Below is a small trained network, with its code and all its weights. Each question gives an input and a target symbol and asks what happens when units are switched off, that is, made to give their printed mean instead of their output.

import numpy as np


def w(rows, s, z=0):
    codes = np.array(rows[::2]) - 128.0
    scale = np.full(codes.shape[1], s)
    scale[-1] = z or s
    return codes * scale


def f(y):
    return y / 2 * (1 + np.tanh(0.7978845608 * (y + 0.044715 * y**3)))


def softmax(a):
    e = np.exp(a - a.max(-1, keepdims=True))
    return e / e.sum(-1, keepdims=True)


def log_softmax(a):
    a = a - a.max(-1, keepdims=True)
    return a - np.log(np.exp(a).sum(-1, keepdims=True))


def net(x, mask):
    ids = ['αγεθλπσφψω'.index(c) for c in x.split()]
    T = len(ids)
    res = E[ids] + P[:T]
    u = 0
    for l in range(3):
        q, k, v = (res @ M[l].T for M in (Q, K, V))
        z = softmax(np.where(np.tri(T) > 0, q @ k.T / 2**0.5, -1e9)) @ v
        res = res + np.where(mask[u], z, O[l][:, -1]) @ O[l][:, :-1]
        u += 1
        y = f(res @ A[l][:, :-1].T + A[l][:, -1])
        res = res + np.where(mask[u : u + 12], y, B[l][:, -1]) @ B[l][:, :-1]
        u += 12
    return log_softmax(res[-1] @ U[:, :-1].T + U[:, -1])


Q, K, V, O, A, B = {}, {}, {}, {}, {}, {}
E = w([
[123,89,7,149,114,173,156],'α',
[131,13,151,63,83,125,141],'γ',
[86,91,147,163,155,119,69],'ε',
[119,104,153,161,80,85,94],'θ',
[77,57,97,240,220,169,118],'λ',
[170,104,21,100,158,162,161],'π',
[230,186,128,167,94,104,141],'σ',
[96,56,87,139,19,92,210],'φ',
[164,108,211,191,165,106,133],'ψ',
[204,171,82,123,205,170,82],'ω',
],0.02)
P = w([
[204,29,114,202,98,87,36],'0',
[200,55,118,217,138,137,51],'1',
[169,65,125,202,141,135,85],'2',
[164,73,136,175,166,183,104],'3',
[138,98,143,157,163,179,133],'4',
[124,127,153,143,180,194,148],'5',
[91,134,169,133,191,181,172],'6',
[71,151,181,117,183,175,212],'7',
[53,166,178,108,183,164,254],'8',
],0.0076)
Q[0] = w([
[67,2,68,132,48,187,90],'L0H0',
[91,135,248,162,81,114,222],'L0H0',
],0.0047)
K[0] = w([
[66,76,179,65,100,198,114],'L0H0',
[93,61,254,136,54,102,189],'L0H0',
],0.0058)
V[0] = w([
[85,153,207,89,94,157,173],'L0H0',
[226,117,125,159,66,253,89],'L0H0',
],0.0063)
O[0] = w([
[154,201,172,164,92,247,165,2],'L0H0',
[114,117,129,144,111,102,177,233],'L0H0',
],0.012,0.0075)
A[0] = w([
[189,147,80,162,143,77,136,138],'L0N0',
[123,135,125,173,81,154,159,135],'L0N1',
[104,143,155,174,212,151,44,129],'L0N2',
[162,129,154,65,102,198,107,124],'L0N3',
[85,100,104,182,127,110,148,107],'L0N4',
[120,161,144,94,128,113,156,4],'L0N5',
[134,115,175,187,135,145,112,128],'L0N6',
[141,190,94,96,180,133,76,131],'L0N7',
[162,150,133,164,45,64,119,157],'L0N8',
[33,89,147,86,181,85,142,131],'L0N9',
[126,152,172,107,74,124,75,127],'L0N10',
[87,116,131,85,155,80,254,103],'L0N11',
],0.0097,0.004)
B[0] = w([
[135,81,135,146,134,102,150,228],'L0N0',
[98,71,190,156,137,123,13,141],'L0N1',
[135,147,176,99,179,124,70,160],'L0N2',
[151,143,177,46,149,200,64,123],'L0N3',
[134,136,81,111,108,197,76,224],'L0N4',
[171,205,113,101,50,139,58,117],'L0N5',
[139,132,140,205,193,110,95,138],'L0N6',
[96,98,179,44,162,110,202,133],'L0N7',
[163,100,190,139,133,110,158,160],'L0N8',
[135,148,143,122,102,247,157,235],'L0N9',
[199,198,3,136,121,178,98,123],'L0N10',
[41,142,106,128,155,106,115,249],'L0N11',
],0.0068,0.011)
Q[1] = w([
[85,25,162,181,227,121,240],'L1H0',
[108,97,62,201,38,254,154],'L1H0',
],0.0044)
K[1] = w([
[115,255,129,95,171,162,195],'L1H0',
[68,212,164,127,128,172,179],'L1H0',
],0.0082)
V[1] = w([
[94,119,221,22,42,91,76],'L1H0',
[2,176,122,217,67,112,97],'L1H0',
],0.0068)
O[1] = w([
[154,84,120,48,128,188,146,1],'L1H0',
[224,98,60,158,84,248,195,83],'L1H0',
],0.014,0.012)
A[1] = w([
[85,116,100,125,175,92,133,125],'L1N0',
[130,88,111,123,129,79,189,49],'L1N1',
[128,208,175,167,148,124,98,103],'L1N2',
[96,85,132,180,108,96,208,248],'L1N3',
[167,121,79,174,65,141,150,64],'L1N4',
[105,90,101,102,140,120,193,127],'L1N5',
[71,105,87,70,93,147,110,149],'L1N6',
[178,98,167,107,185,118,26,16],'L1N7',
[82,87,235,72,55,140,140,230],'L1N8',
[155,47,76,141,180,255,109,79],'L1N9',
[173,176,144,99,151,232,50,46],'L1N10',
[96,163,101,142,43,130,204,64],'L1N11',
],0.0096,0.0016)
B[1] = w([
[127,105,98,101,111,137,194,254],'L1N0',
[102,103,97,71,100,154,110,189],'L1N1',
[100,126,114,151,94,123,133,168],'L1N2',
[171,100,98,208,146,107,129,236],'L1N3',
[163,160,132,154,138,52,105,155],'L1N4',
[131,88,81,98,136,111,193,170],'L1N5',
[144,154,61,81,109,142,100,155],'L1N6',
[119,133,136,106,139,108,108,172],'L1N7',
[97,182,2,97,156,105,112,151],'L1N8',
[159,136,90,85,139,118,151,169],'L1N9',
[109,149,131,172,136,147,121,130],'L1N10',
[104,156,88,213,111,102,162,156],'L1N11',
],0.0095,0.019)
Q[2] = w([
[43,68,124,207,143,51,162],'L2H0',
[55,36,2,163,164,117,192],'L2H0',
],0.0062)
K[2] = w([
[148,183,173,131,172,111,222],'L2H0',
[45,218,157,133,117,190,254],'L2H0',
],0.006)
V[2] = w([
[160,67,54,93,123,130,253],'L2H0',
[250,159,73,158,25,54,37],'L2H0',
],0.0057)
O[2] = w([
[93,147,184,98,145,28,74,255],'L2H0',
[152,252,126,165,70,197,145,127],'L2H0',
],0.011,0.019)
A[2] = w([
[120,118,130,80,134,118,151,133],'L2N0',
[67,137,124,124,93,102,83,254],'L2N1',
[143,81,147,141,71,119,91,206],'L2N2',
[112,126,121,104,139,170,115,168],'L2N3',
[107,133,215,138,101,83,123,74],'L2N4',
[179,158,100,55,97,118,149,38],'L2N5',
[170,84,148,154,193,129,145,190],'L2N6',
[186,88,135,184,148,145,111,120],'L2N7',
[162,170,124,95,137,64,193,88],'L2N8',
[176,112,126,129,132,116,201,131],'L2N9',
[131,150,247,153,86,117,82,153],'L2N10',
[94,136,126,61,135,120,143,167],'L2N11',
],0.012,0.0035)
B[2] = w([
[132,179,100,158,112,165,131,174],'L2N0',
[171,121,178,152,118,147,219,253],'L2N1',
[56,174,116,104,191,69,220,139],'L2N2',
[160,76,255,147,63,83,46,129],'L2N3',
[163,58,98,136,163,166,115,174],'L2N4',
[102,77,104,75,199,150,85,147],'L2N5',
[72,183,140,139,42,80,107,155],'L2N6',
[42,201,82,124,175,99,72,150],'L2N7',
[245,101,128,173,105,108,69,229],'L2N8',
[82,77,119,244,179,158,31,136],'L2N9',
[180,155,56,144,244,244,171,139],'L2N10',
[158,210,73,154,84,123,125,196],'L2N11',
],0.0076,0.029)
U = w([
[122,153,132,179,2,125,127,88],'α',
[116,186,63,96,103,129,170,204],'γ',
[126,68,85,130,114,139,82,19],'ε',
[167,121,127,175,110,139,125,77],'θ',
[70,145,128,180,91,101,58,53],'λ',
[106,117,159,118,116,43,136,138],'π',
[125,149,117,157,65,123,117,140],'σ',
[157,67,130,151,106,128,3,172],'φ',
[140,121,81,151,124,169,141,255],'ψ',
[103,90,79,110,144,145,198,154],'ω',
],0.0099,0.0041)

Each question gives the input, a string of symbols that net reads in full, and the target symbol t.
The units are the heads (2 rows each of Q, K, V and O) and the neurons (one row each of A and B). Each row of codes is followed by its name. A weight is (code - 128) times the scale printed after its matrix; where a second scale follows, it is the last column's (O, A, B and U).
mask holds one flag per unit, layer by layer, with each layer's heads first. A switched-off unit (its flag False) gives its mean, the last column of its rows in O or B, instead of its output. The means were averaged over made-up inputs and are rounded, as every weight is.
A unit's drop is (log p(t) with every unit on - log p(t) with that unit switched off) / (log p(t) with every unit on - log p(t) with every unit switched off).
The circuit of an input: a set's keep is (log p(t) with only the set's units on - log p(t) with every unit switched off) / (log p(t) with every unit on - log p(t) with every unit switched off). Starting from the 12 units with the biggest drops (on a tie, the unit counted first), units are removed one at a time, each time the one whose removal leaves the highest keep (on an exact tie, the one counted first), for as long as the keep stays at least 0.8.
circuit, biggest first: the units of the circuit, biggest drop first
most important unit: the unit with the biggest drop
k most important neurons: the k neurons with the biggest drops, biggest first
top k neurons in layer l: the k neurons of layer l with the biggest drops, biggest first
input γ ω ψ π α φ, target α: most important unit -> L1N11
input ψ ψ π φ φ φ ω α, target ω: circuit, biggest first -> L1N3, L2N8, L2H0
input φ π λ α ε ε ε, target φ: circuit, biggest first -> L0N9, L1H0, L1N0
input φ φ π γ α, target γ: 4 most important neurons -> L0N0, L1N6, L0N4, L2N11
input ψ π α α, target α: circuit, biggest first -> L2H0, L1H0, L0N2, L1N4
input λ γ φ ψ σ ψ, target λ: top 2 neurons in layer 0 -> L0N6, L0N4
input λ π φ π π φ α ε, target ψ: 2 most important neurons -> L1N0, L1N5
input ω λ α, target λ: 3 most important neurons -> L1N3, L0N9, L1N4
input π α π θ ψ π ψ π, target π: circuit, biggest first -> L2H0, L0N11, L1N0
input π α π ω π ψ ω, target π: circuit, biggest first -> L0N7, L1H0
input λ ω α α φ, target α: 3 most important neurons -> L1N11, L0N9, L1N7
input λ π π α φ π λ φ, target λ: 4 most important neurons -> L0N9, L1N3, L1N0, L0N1
input σ π π α, target π: top 2 neurons in layer 1 -> L1N0, L1N4
input π λ π σ ε φ φ α θ, target ψ: most important unit -> L0H0
input α λ φ φ ψ α, target ψ: top 2 neurons in layer 0 -> L0N6, L0N1
input φ π π φ ω φ, target ω: top 4 neurons in layer 0 -> L0N1, L0N9, L0N7, L0N8
input π π φ φ π θ, target ψ: 2 most important neurons -> L2N10, L1N1
input π π ε α, target ε: 3 most important neurons -> L0N9, L2N9, L1N3
input π α φ ε α π ψ θ, target λ: top 2 neurons in layer 0 -> L0N4, L0N2
input α φ α φ ε φ, target ε: top 4 neurons in layer 0 -> L0N1, L0N9, L0N2, L0N11
input θ π π ε π σ φ λ φ, target λ: top 3 neurons in layer 0 -> L0N9, L0N2, L0N1
input γ π ε α, target ε: most important neuron -> L1N3
input ψ ψ α, target ψ: 2 most important neurons -> L0N6, L2N9
input π π π ω π π π θ, target ω: 2 most important neurons -> L2N10, L1N0
input π π φ α, target φ: top 2 neurons in layer 1 -> L1N9, L1N4
input γ φ π ψ, target λ: 2 most important neurons -> L2N7, L2N1
